The symbols move the units like this.
q: somo->golo, vazo->pivu, dami->sele, sepe->bigi, gomu->basa, kozi->mite, meme->lopo, loki->bovi, nimi->saza, tini->lige, peba->tizi, rire->baga, musi->pono, lona->pevo, bovi->loki, golo->somo, pevo->lona, pono->musi, pabe->dasi, sele->dami, legu->dili, feze->reti, veri->nivo, lefe->denu, bise->dizo, keti->loke, loke->keti, mara->nudi, nuda->tuke, naru->tine, dizo->bise, puge->vebe, dili->legu, sapu->muta, lana->fese, basa->gomu, muta->sapu, poda->delu, vebe->puge, tuke->nuda, reti->feze, saza->nimi, delu->poda, ziku->pavu, gase->lido, livi->tali, dile->vasa, denu->lefe, dabo->nede, lamu->losa, zamu->zeka, zeka->zamu, nede->dabo, fese->lana, lopo->meme, bigi->sepe, besa->guna, pavu->ziku, nudi->mara, rale->geva, bema->bomi, vine->leka, pare->tubo, bomi->bema, baga->rire, tizi->peba, side->fibe, nivo->veri, guna->besa, lido->gase, mite->kozi, geva->rale, losa->lamu, leka->vine, biro->ninu, tine->naru, tali->livi, lige->tini, tubo->pare, fibe->side, dasi->pabe, vasa->dile, ninu->biro, pivu->vazo
d: somo->vazo, vazo->somo, dami->dabo, sepe->bema, gomu->bovi, kozi->besa, meme->losa, toso->nivo, kulo->fibe, loki->basa, nimi->tupi, tini->baga, peba->nudi, rire->lige, lona->biro, gofi->vine, bovi->gomu, golo->pivu, pevo->ninu, pono->nisa, pabe->bubu, sele->nede, legu->lana, lefe->zamu, bise->naru, keti->bopa, mara->tizi, nuda->mera, naru->bise, dizo->tine, puge->geva, dili->fese, sapu->gase, lana->legu, mera->nuda, bopa->keti, basa->loki, muta->lido, poda->pare, vebe->rale, tupi->nimi, reti->sago, delu->tubo, ziku->dile, nisa->pono, gase->sapu, livi->seka, dile->ziku, denu->zeka, dabo->dami, seka->livi, lamu->lopo, zamu->lefe, zeka->denu, nede->sele, fese->dili, lopo->lamu, bigi->bomi, besa->kozi, pavu->vasa, bubu->pabe, nudi->peba, rale->vebe, bema->sepe, vine->gofi, pare->poda, bomi->bigi, baga->tini, tizi->mara, nivo->toso, sago->reti, guna->mite, lido->muta, mite->guna, geva->puge, losa->meme, biro->lona, tine->dizo, lige->rire, tubo->delu, fibe->kulo, vasa->pavu, ninu->pevo, pivu->golo
p: somo->gomu, vazo->bovi, dami->mite, sepe->lamu, gomu->somo, kozi->sele, meme->bomi, toso->fese, loki->pivu, nimi->rale, tini->tali, peba->tine, rire->seka, musi->dile, lona->zamu, bovi->vazo, golo->basa, pevo->zeka, pono->vasa, fate->fibe, pabe->sapu, sele->kozi, legu->veri, veri->legu, lefe->biro, bise->mara, nose->nuda, keti->pare, loke->tubo, mara->bise, nuda->nose, naru->tizi, dizo->nudi, dili->nivo, sapu->pabe, bopa->poda, basa->golo, muta->dasi, gova->vine, poda->bopa, vebe->tupi, tupi->vebe, reti->sake, saza->geva, nisa->pavu, gase->bubu, livi->lige, dile->musi, denu->ninu, dabo->guna, seka->rire, lamu->sepe, zamu->lona, zeka->pevo, nede->besa, fese->toso, lopo->bema, bigi->losa, besa->nede, pavu->nisa, bubu->gase, nudi->dizo, rale->nimi, bema->lopo, vine->gova, pare->keti, bomi->meme, tizi->naru, nivo->dili, guna->dabo, mite->dami, geva->saza, losa->bigi, sake->reti, biro->lefe, tine->peba, tali->tini, lige->livi, tubo->loke, fibe->fate, dasi->muta, vasa->pono, ninu->denu, pivu->loki
e: somo->lige, vazo->rire, dami->pabe, sepe->tizi, gomu->livi, kozi->muta, meme->dizo, kulo->poda, nimi->lefe, tini->golo, peba->bigi, rire->vazo, lona->vebe, gofi->pavu, bovi->seka, golo->tini, pevo->puge, pono->gova, fate->keti, pabe->dami, sele->dasi, legu->feze, feze->legu, lefe->nimi, bise->lopo, keti->fate, mara->bema, nuda->sute, naru->lamu, dizo->meme, puge->pevo, dili->reti, sapu->mite, basa->tali, muta->kozi, gova->pono, poda->kulo, vebe->lona, tupi->zamu, reti->dili, saza->denu, gase->guna, livi->gomu, dile->leka, denu->saza, dabo->bubu, seka->bovi, lamu->naru, zamu->tupi, fese->sago, lopo->bise, bigi->peba, besa->lido, pavu->gofi, bubu->dabo, nudi->bomi, rale->biro, bema->mara, vine->vasa, pare->fibe, bomi->nudi, baga->pivu, tizi->sepe, side->tubo, nivo->sake, sago->fese, guna->gase, lido->besa, mite->sapu, geva->ninu, losa->tine, leka->dile, sute->nuda, sake->nivo, biro->rale, tine->losa, tali->basa, lige->somo, tubo->side, fibe->pare, dasi->sele, vasa->vine, ninu->geva, pivu->baga
i: somo->tizi, vazo->mara, dami->keti, sepe->lige, gomu->naru, kozi->tubo, toso->zamu, kulo->gase, loki->dizo, nimi->sake, tini->bigi, peba->golo, rire->bema, lona->fese, bovi->bise, golo->peba, pevo->lana, pono->nose, fate->pabe, pabe->fate, sele->loke, legu->ninu, feze->geva, veri->denu, lefe->nivo, bise->bovi, nose->pono, keti->dami, loke->sele, mara->vazo, nuda->vasa, naru->gomu, dizo->loki, dili->biro, sapu->fibe, lana->pevo, mera->pavu, bopa->dabo, basa->tine, muta->side, poda->guna, vebe->sago, tuke->dile, reti->rale, delu->besa, gase->kulo, livi->lamu, dile->tuke, denu->veri, dabo->bopa, seka->lopo, lamu->livi, zamu->toso, fese->lona, lopo->seka, bigi->tini, besa->delu, pavu->mera, nudi->pivu, rale->reti, bema->rire, vine->sute, pare->mite, bomi->baga, baga->bomi, tizi->somo, side->muta, nivo->lefe, sago->vebe, guna->poda, mite->pare, geva->feze, losa->tali, sute->vine, sake->nimi, biro->dili, tine->basa, tali->losa, lige->sepe, tubo->kozi, fibe->sapu, vasa->nuda, ninu->legu, pivu->nudi
z: somo->dili, vazo->fese, dami->pono, sepe->rale, gomu->nivo, kozi->dile, toso->bovi, nimi->lamu, tini->feze, peba->ninu, rire->sago, musi->sele, lona->mara, gofi->gase, bovi->toso, golo->legu, pevo->nudi, pono->dami, pabe->gova, sele->musi, legu->golo, feze->tini, veri->basa, lefe->naru, bise->zamu, nose->keti, keti->nose, mara->lona, nuda->pare, naru->lefe, dizo->zeka, puge->bomi, dili->somo, sapu->vine, lana->pivu, mera->poda, basa->veri, muta->leka, gova->pabe, poda->mera, vebe->bema, tuke->tubo, tupi->lopo, reti->lige, saza->losa, ziku->besa, nisa->dabo, gase->gofi, livi->sake, dile->kozi, denu->tine, dabo->nisa, lamu->nimi, zamu->bise, zeka->dizo, fese->vazo, lopo->tupi, bigi->geva, besa->ziku, pavu->guna, nudi->pevo, rale->sepe, bema->vebe, vine->sapu, pare->nuda, bomi->puge, tizi->biro, nivo->gomu, sago->rire, guna->pavu, mite->vasa, geva->bigi, losa->saza, leka->muta, sute->fibe, sake->livi, biro->tizi, tine->denu, lige->reti, tubo->tuke, fibe->sute, vasa->mite, ninu->peba, pivu->lana
m: somo->pare, vazo->poda, dami->naru, sepe->sapu, gomu->keti, kozi->peba, kulo->rire, nimi->gova, tini->side, peba->kozi, rire->kulo, musi->denu, lona->pavu, gofi->vebe, bovi->bopa, golo->tubo, pevo->ziku, pono->lefe, fate->livi, pabe->lamu, sele->tine, legu->tuke, lefe->pono, bise->dabo, nose->nivo, keti->gomu, loke->basa, mara->guna, nuda->dili, naru->dami, dizo->nede, dili->nuda, sapu->sepe, mera->fese, bopa->bovi, basa->loke, muta->bigi, gova->nimi, poda->vazo, vebe->gofi, tuke->legu, reti->sute, delu->pivu, ziku->pevo, nisa->zamu, gase->bema, livi->fate, dile->ninu, denu->musi, dabo->bise, lamu->pabe, zamu->nisa, nede->dizo, fese->mera, lopo->bubu, bigi->muta, besa->nudi, pavu->lona, bubu->lopo, nudi->besa, rale->vine, bema->gase, vine->rale, pare->somo, bomi->lido, tizi->mite, side->tini, nivo->nose, guna->mara, lido->bomi, mite->tizi, geva->leka, losa->dasi, leka->geva, sute->reti, biro->vasa, tine->sele, lige->fibe, tubo->golo, fibe->lige, dasi->losa, vasa->biro, ninu->dile, pivu->delu

The rows follow the links: the fewer symbols apart two units are, the more alike their rows tend to be.

Each row is also shifted at random along 5 hidden directions that mean nothing.

Rows with their units:
[ -37,   28,  -83,  -41,   35,   -4,   36,   10,  -26,   -4,    5,  -16,    1,  -41,  -18,   36,   -6,   50,  -15,  -24,  -19,   56,   80,   -8,   -9,    3,   25,  -45,   26,   60,   -4,   21,   39,  -45,  -32,   46,  -16,  -12,  -61,   24,  -39,   44] | ninu
[  18,    9,   38,  -37,   54,   20,  -20,   27,   12,   12,  -26,    0,   22,    7,    0,   34,   31,  -27,  -65,   16,  -24,   23,  -11,  -30,   60,   34,  -17,  -34,   -7,   70,   10,   -3,  -53,  -34,    2,   27,  -14,   -7,  -36,  -30,   15,   17] | sapu
[ -49,   43,  -23,   -3,    1,   20,  -49,   32,  -14,   39,  -38,    8,  -21,  -13,   59,   23,  -46,  -15,   33,    1,   35,   -4,  -46,   -2,    4,   29,    2,   15,  -42,  -42,   -7,   18,  -18,   -4,   20,   15,  -24,  -12,    9,   -4,   33,  -64] | pabe
[ -70,   35,   27,  -12,  -18,   -7,  -13,   12,   41,    2,  -10,  -11,    2,  -29,  -14,   37,    0,   79,  -53,   26,  -35,   -6,  -25,  -21,   53,   23,    2,   17,  -89,  -52,  -23,  -54,  -44,   12,   32,  -18,   76,   45,   78,   -9,  -10,   -2] | sepe
[  42,   24,    4,  -42,  -13,   -3,   16,   18,    2,    5,   27,  -11,   -2,    3,  -25,    9,   11,   66,  -32,    3,  -49,   -8,   36,  -25,   18,   48,  -28,    9,   24,   34,    4,   -7,    5,  -20,  -26,   37,  -30,  -15,   -1,   29,  -44,   21] | geva
[  12,   27,   53,  -11,  -34,  -14,  -23,   -9,   24,  -18,   12,    4,    3,   57,  -59,    6,   30,   21,   10,  -40,  -64,  -22,   17,    9,    3,   23,  -47,   83,   60,  -13,   16,  -14,  -45,  -40,  -36,  -17,  -20,  -26,   29,   -1,  -20,   -2] | tini
[ -28,   26,  -25,  -43,    5,   -5,   17,   26,   30,  -31,   -4,    0,    3,  -29,   14,   20,   -6,   69,  -40,   39,  -29,   -5,   11,    9,   31,   17,  -19,  -24,  -59,   25,  -23,  -17,   12,  -34,  -18,   23,   29,   38,   31,  -12,  -35,   15] | rale
[ 176,  -46,   12,   16,   -5,   18,    9,  -18,   28,  -33,   23,  -29,    7,   13,  -48,  -23,   58,  -26,  -51,   -5,  -43,  -21,  -35,   16,   12,  -19,  -25,   -1,   10,    8,   -2,   -8,  -45,   18,  -23,   -3,    8,    8,   15,   -4,   -6,   29] | rire
[ -90,   39,  -23,    3,  -24,    9,  -30,   12,   -1,  -13,  -35,   25,  -33,    5,  -13,    4,   39,  -49,   44,  -32,   40,  -40,   32,   58,   -9,  -63,  -12,   35,   13,  -24,   -4,   -4,   13,  -67,    7,  -18,   -1,    1,   -5,   -5,   24,   -5] | gomu
[ -10,   29,   74,   39,   -9,   -2,  -17,  -14,   14,   19,   14,    8,   37,   19,   -1,   54,  -31,   53,    8,  -47,  -11,   51,   19,  -53,    7,   34,    7,   21,    0,  -18,   15,  -23,    6,   26,   26,  -50,   25,  -14,    4,  -18,   16,  -12] | tubo
[  11,    7,  -14,  -24,    5,   23,  -12,    8,  -18,  -11,  -16,  -26,   32,   -8,  -12,   10,  -39,  -39,   78,  -52,  -21,   24,  -11,   18,  -13,   32,  -17,   30,   42,  -16,   52,   54,  -37,  -48,  -65,  -17,  -16,  -51,  -36,  -45,    3,  -21] | side
[  94,  -59,    4,  -29,    3,    5,   50,  -10,   11,  -68,  -15,  -27,   13,  -12,  -15,  -63,   25,  -29,  -15,   53,  -39,  -64,  -41,   16,   -6,   -4,  -14,   -3,   -4,   35,   20,    2,  -20,   -5,  -11,   -1,   34,   13,   41,  -27,  -38,   22] | vebe
[ 122,  -10,   56,   -4,   37,  -32,  -30,   33,  -15,   14,  -67,   41,   -7,  -13,   32,    2,  -20,  -68,   -4,   55,   34,  -50,   -3,  -35,  -26,   -5,   -1,  -46,  -52,   -8,   31,  -34,  -21,  -17,   42,  -49,   41,   22,   37,  -37,   49,   -3] | dami
[  91,    9,   38,   11,    1,  -11,  -11,   36,   11,  -15,  -49,   42,  -21,   -6,   28,  -16,   -6,  -76,   66,   38,   34,  -42,   -3,   10,    2,  -26,  -31,   -8,    1,    9,   32,  -18,   23,  -31,    6,  -47,   30,   -4,    3,  -47,   20,  -20] | nose
[ -24,  -61,  -43,   17,   59,   51,   30,  -41,   12,  -26,   -9,   -4,   45,  -23,  -17,    4,   13,  -54,    4,  -36,   21,   53,  -19,   40,    3,  -46,   14,  -74,    7,   50,   26,   27,   11,    5,  -27,  -10,   35,  -12,  -66,  -62,   10,   31] | poda
[ -55,   45,  -18,   13,   14,    1,    6,  -26,   10,   32,   30,   11,   37,  -18,   22,   52,  -29,   71,   20,  -49,    9,   89,   43,  -20,    1,   34,   28,  -20,   34,   48,   -7,   18,   43,   -1,  -19,   15,  -15,  -30,  -69,  -21,   -9,   -6] | tuke
[-103,  -15,  -57,   -6,  -17,   19,   28,    6,  -29,  -21,   -2,  -13,  -47,    5,   27,  -58,   -9,  -38,   49,   22,   14,  -52,  -32,   68,  -22,  -26,    1,   43,   13,  -29,  -27,   45,   15,   15,   -9,    2,  -24,    2,    6,   -5,  -15,  -38] | tupi
[   0,  -24,  -75,  -19,   47,   17,   -1,   19,  -40,  -33,  -80,  -63,   45,  -50,  -16,   27, -114,  -36,   58,  -18,  -39,   17,  -19,   19,  -43,   38,    9,  -65,  -40,   -8,   99,   96,  -30,  -54,  -67,  -15,   66,  -30,  -19,  -66,  -12,  -15] | muta
[  43,   -7,  -41,   12,  -27,   16,  -22,   -9,  -18,    6,    6,  -27,  -13,   -2,   -3,  -31,  -12,  -23,   25,   -9,    9,  -30,  -42,   52,  -23,  -42,    0,   32,   -3,  -66,  -17,   27,  -23,   30,   -1,    8,  -18,   -4,   26,   25,    3,  -25] | seka
[ 184,   -5,   78,  -23,   33,  -29,   13,   41,   -8,    7,  -33,   38,   -6,   19,   39,   -8,   39,  -52,  -28,   73,   20,  -31,   26,  -40,    6,   20,   -6,  -58,    3,   68,   18,  -33,   16,  -13,   19,  -20,  -27,    9,   -8,  -21,   20,    5] | pono
[  45,   19,  -39,  -30,   57,   27,    9,   10,  -13,   25,  -22,    4,   44,  -27,  -11,   82,  -16,   20,  -67,  -41,    5,  117,   30,  -62,   13,   26,   50,  -55,    2,   48,    3,   39,    1,  -23,   37,   73,  -38,  -21,  -69,   -4,   -2,   24] | mite
[ -51,  -59,  -54,   -5,   17,   13,   42,  -41,  -34,  -29,   -4,  -30,   15,  -11,  -55,  -19,   14,  -35,  -13,  -18,  -25,   29,   11,   27,  -47,  -26,   14,  -30,   25,   42,   22,   32,  -14,   -2,  -10,    6,   -5,  -27,  -28,    6,  -27,   47] | nudi
[-144,   27,  -11,   14,  -15,   -6,    4,  -11,    4,   -2,   -5,    2,   10,    3,  -25,   53,   -4,   56,   26,  -53,   -7,   33,   30,   13,    3,  -23,    0,    1,   -4,  -23,    0,  -36,    1,  -18,  -16,  -30,   53,   -6,   14,  -19,  -22,   13] | golo
[-101,  -23,   25,   24,   11,   24,    1,  -18,   -7,   22,   20,   33,  -14,   21,   45,  -13,   29,  -41,  -23,   14,   66,   24,  -31,  -13,   -3,  -25,   24,   12,    3,    2,  -29,    3,    0,   62,   38,   12,  -46,    1,  -20,   14,   53,  -13] | dabo
[  35,  -26,  -23,    9,   14,  -16,   60,  -47,   -1,  -14,   56,  -30,   17,   -6,  -24,   -3,   11,   52,   -2,  -15,  -16,   30,   30,   29,  -12,  -17,   16,  -32,   15,   30,  -21,  -19,   32,   42,  -40,   -5,   10,    6,  -12,   -3,  -32,   17] | lana
[  25,   44,   41,   10,  -18,   -4,  -70,    5,  -19,   29,   -1,    6,  -39,   41,  -17,   19,   55,   -2,   12,   -7,  -17,  -45,   24,   30,  -12,   16,  -39,   28,   22,  -21,   -8,  -22,  -18,  -20,  -26,   -6,  -47,  -14,   32,   11,   22,  -19] | tali
[  70,   41,  -34,   -7,  -67,   14,  -61,   26,  -12,   -7,  -20,   -7,  -23,   19,    2,    3,  -61,   -8,   80,  -31,    6,  -64,  -28,   31,  -13,    1,   -3,   94,  -31, -119,   13,   32,  -30,  -36,    3,  -17,   16,   -7,   41,   15,   -6,  -29] | livi
[  68,  -10,   62,  -29,   -4,  -36,  -24,   37,  -13,   -8,  -29,   -5,  -48,  -10,    6,  -42,    5,   -9,   28,   70,  -30, -116,   24,   13,  -21,   24,  -35,  -15,  -30,    2,   18,  -40,    0,  -39,  -19,  -36,   11,   13,   73,   -2,  -11,   -9] | saza
[ -59,   33,    1,  -10,  -52,  -12,  -60,   35,   -6,   16,  -35,   10,  -30,    6,   14,    6,  -36,   12,   39,    4,   12,  -64,  -26,   15,   11,   -9,  -16,   78,  -58, -100,  -25,   -4,  -29,   -9,   35,   -6,   -4,   25,   54,   19,   10,  -39] | lamu
[ 132,   25,    5,   24,   39,  -12,  -36,   13,  -43,   45,  -41,    0,   -5,  -12,   20,   47,  -80,   22,   58,    2,   18,   20,   35,    7,  -52,    4,   43,  -63,  -63,  -24,   39,    6,    6,   12,    7,  -44,   52,   -3,   16,  -28,   32,  -37] | loke

Start here and follow the symbols in turn, left to right. Where do you end up?
Answers are names.
[ -65,   -6,   71,   21,    5,  -10,  -19,    8,   16,   15,  -14,   21,   36,   23,  -21,   14,  -22,    0,  -11,    2,  -10,    1,   16,  -62,    4,   41,  -11,    3,   12,   23,   44,   -3,   -6,    3,   14,  -30,   15,  -21,  -25,  -16,   11,   15]
m p d e q -> lopo
[-107,   -8,  -43,  -14,    2,   33,   -9,   -3,  -37,   22,    1,   -7,   -6,   15,   51,  -29,  -20,  -63,   25,  -25,   17,    8,  -77,   29,   -7,   -3,   12,   16,   23,  -22,  -21,   79,  -20,   21,    1,   34,  -57,  -24,  -54,    8,   30,  -27]
m z p d -> rale
[  35,  -27,   -5,   14,  -27,   34,   38,  -31,   33,  -31,   20,    8,   29,   11,   29,  -39,  -18,  -13,   39,  -19,   14,   29,  -20,   -6,   13,  -10,    5,   42,   53,    8,   -3,   20,   19,   13,    2,   -3,   -7,  -15,  -66,  -22,   -8,    2]
z m p z p -> fese
[  -4,   43,   -5,  -41,  -19,  -19,  -21,   40,    2,   14,   -6,   14,  -44,   16,   17,  -11,   13,   23,   -5,   31,   19,  -41,   10,   -6,   15,   14,  -17,   35,  -22,    3,  -26,    3,    9,  -19,    3,   53,  -50,   15,   27,   36,  -12,   -7]
z d q p -> bomi
[  35,  -10,  -44,  -19,    1,   -3,   42,  -13,  -15,   17,   61,  -43,   10,   -9,  -17,  -15,   -6,   63,  -49,   -2,  -55,   25,  -13,  -15,  -13,   31,    6,   -1,   23,    2,  -14,   22,   14,   49,   -2,   56,  -45,    0,   -2,   50,  -44,   25]
d m q i -> sute
[ -24,  -25,   35,  -15,  -37,   -8,  -24,   -4,   -7,  -12,   15,    4,  -28,   51,   -1,  -61,   37,  -59,  -10,   29,    2,  -72,  -52,   20,   -8,  -28,  -28,   86,   29,  -46,  -17,    2,  -44,   17,   25,   23,  -53,  -10,   33,   34,    8,  -14]
m m d -> lamu
[ -19,  -46,  -12,   14,   11,   -8,   55,  -32,   -9,  -16,    8,  -14,   41,   -3,   23,  -31,  -52,    4,   21,   12,    6,   13,  -19,  -12,  -28,   21,   19,  -20,    5,   21,   41,   34,   20,   37,   -6,  -19,   22,    5,  -29,  -12,  -12,    8]
q e z z z -> gase
[-151,    5,   13,   38,  -37,   29,  -19,  -21,    8,  -12,   29,   23,  -29,   29,  -11,  -37,   60,  -49,    6,  -39,   44,   -9,  -17,   38,   -2,  -72,  -12,   55,   27,  -46,  -59,  -16,    8,   18,   20,   -5,  -27,   15,    3,   23,   28,   -7]
p q m q e -> kulo
[ 106,    7,   12,  -32,  -15,  -23,   19,    3,  -31,   24,   23,   20,   46,   24,   -1,   -5,  -41,   10,   12,  -10,  -23,   46,   33,  -93,  -10,   79,    4,   31,   71,   37,   44,   51,   20,  -24,   -2,   40,  -67,  -36,  -73,   25,  -38,   25]
p m i -> veri
[ -90,   18,  -26,   25,   52,  -26,  -14,   36,  -16,   35,  -45,    6,  -16,  -57,   68,   37,  -70,   55,   48,   35,   41,    3,   32,    0,  -32,    1,   36, -106, -105,    7,   16,  -10,   55,   13,   -2,  -44,   89,   45,   28,  -38,   30,  -41]
z m z -> denu
[  39,  -45,  -17,   34,   75,    2,   28,  -17,   -2,  -13,   15,  -67,   -1,  -29,  -23,   34,   20,   72,  -36,   11,  -49,    6,   -6,   69,   -4,  -17,   22, -125,  -84,    6,   -6,  -31,    0,   49,  -55,  -40,  116,    6,   58,  -42,   -2,   -5]
e q q e -> baga
[ -36,   38,  -53,  -23,   41,   -3,  -13,    7,  -19,   37,   23,  -56,   19,  -40,  -47,   61,  -18,   63,  -47,  -34,  -52,   60,   25,  -19,   12,   40,   10,  -43,    3,    4,   10,   19,  -27,  -27,  -22,   57,  -19,  -12,  -11,   47,  -31,   13]
e i z -> legu
[  46,   -1,   42,   25,    3,   24,  -16,    5,   46,  -10,  -35,   36,   30,  -18,   -1,   24,  -16,  -19,   15,  -13,   12,   30,   -5,  -30,   33,   18,   -7,   -2,  -31,  -14,   24,   -4,  -19,  -19,   16,  -49,   45,    9,    0,  -45,   16,   14]
d e d -> fibe
[  57,  -71,  -19,   -9,   30,   -3,   39,  -25,  -21,  -41,   -4,  -11,   14,   -4,  -36,  -26,   40,  -35,  -58,   15,  -21,   -5,   -8,    3,  -15,  -48,   29,  -27,   -9,   32,    1,  -10,  -29,   15,   20,    2,   23,   10,    8,  -11,  -35,   48]
q m m -> nudi
